Below is a small trained network, with its code and all its weights. Each question gives an input and a class and asks what happens when units are switched off, that is, made to give their printed mean instead of their output.

import numpy as np


def w(rows, s, z=0):
    codes = np.array(rows[::2]) - 128.0
    scale = np.full(codes.shape[1], s)
    scale[-1] = z or s
    return codes * scale


def f(y):
    return y / 2 * (1 + np.tanh(0.7978845608 * (y + 0.044715 * y**3)))


def log_softmax(a):
    a = a - a.max(-1, keepdims=True)
    return a - np.log(np.exp(a).sum(-1, keepdims=True))


def net(x, mask):
    res = np.array(x, float).reshape(1, 5) / 4 @ E
    y = f(res @ A[0][:, :-1].T + A[0][:, -1])
    res = res + np.where(mask, y, B[0][:, -1]) @ B[0][:, :-1]
    return log_softmax(res[-1] @ U[:, :-1].T + U[:, -1])


A, B = {}, {}
E = w([
[130,158,118,110,150,122,128,119,125,141],'x0',
[57,239,193,90,94,132,139,163,243,119],'x1',
[120,140,75,156,123,92,11,87,118,16],'x2',
[128,139,140,127,123,144,137,112,116,121],'x3',
[125,93,60,71,56,142,156,2,171,145],'x4',
],0.0073)
A[0] = w([
[150,67,30,120,119,121,90,40,121,98,121],'neuron 1',
[119,122,99,87,85,123,198,38,203,164,156],'neuron 2',
[110,152,187,128,124,133,149,215,167,161,143],'neuron 3',
[116,104,89,145,109,139,84,111,108,130,122],'neuron 4',
[106,168,125,154,116,93,24,131,146,31,116],'neuron 5',
[175,45,99,158,180,112,174,152,10,177,137],'neuron 6',
[109,114,106,107,55,125,183,77,187,161,2],'neuron 7',
[127,123,169,122,134,157,141,155,151,119,134],'neuron 8',
],0.013,0.0094)
B[0] = w([
[109,142,60,153,76,2,202,107,107,147,230],'neuron 1',
[136,102,86,153,126,205,27,167,86,116,231],'neuron 2',
[133,134,174,122,140,52,232,67,147,105,218],'neuron 3',
[132,144,108,140,110,87,146,105,104,141,160],'neuron 4',
[140,101,146,113,146,244,74,162,129,143,223],'neuron 5',
[116,139,159,106,141,245,45,161,169,102,253],'neuron 6',
[150,151,251,101,214,171,141,163,163,119,163],'neuron 7',
[134,160,126,143,157,84,140,125,136,150,156],'neuron 8',
],0.0098,0.013)
U = w([
[127,128,169,104,176,161,111,152,178,116,254],'0',
[120,93,88,143,122,167,69,146,104,121,94],'1',
[107,138,105,153,115,2,198,68,128,140,53],'2',
],0.0081,0.0016)

Each question gives the input, the list of numbers given to net, and the class t.
The units are the neurons (one row each of A and B). Each row of codes is followed by its name. A weight is (code - 128) times the scale printed after its matrix; where a second scale follows, it is the last column's (A, B and U).
mask holds one flag per neuron, in row order. A switched-off neuron (its flag False) gives its mean, the last column of its row in B, instead of its output. The means were averaged over made-up inputs and are rounded, as every weight is.
A unit's drop is (log p(t) with every unit on - log p(t) with that unit switched off) / (log p(t) with every unit on - log p(t) with every unit switched off).
The circuit of an input: a set's keep is (log p(t) with only the set's units on - log p(t) with every unit switched off) / (log p(t) with every unit on - log p(t) with every unit switched off). Starting from all 8 units, units are removed one at a time, each time the one whose removal leaves the highest keep (on an exact tie, the one counted first), for as long as the keep stays at least 0.8.
units of the circuit, in order: the units of the circuit, biggest drop first
unit that matters most: the unit with the biggest drop
k most important neurons: the k neurons with the biggest drops, biggest first
drop of u: that unit's drop, to one decimal
input [-7,7,-5,8,-2], class 2: unit that matters most	neuron 3
input [-2,1,-7,-7,-1], class 2: units of the circuit, in order	neuron 3; neuron 5
input [-4,-2,8,-7,2], class 2: 3 most important neurons	neuron 1; neuron 6; neuron 2
input [7,8,-7,-8,-1], class 2: 2 most important neurons	neuron 3; neuron 6
input [7,-4,1,-2,5], class 2: 2 most important neurons	neuron 1; neuron 5
input [6,7,3,3,8], class 1: 3 most important neurons	neuron 2; neuron 3; neuron 6
input [-2,-3,5,3,4], class 2: drop of neuron 1	0.7
input [-5,-8,5,-1,3], class 2: drop of neuron 1	1.7
input [1,-4,1,8,4], class 2: drop of neuron 6	0.0
input [7,-5,7,4,5], class 2: drop of neuron 1	1.3
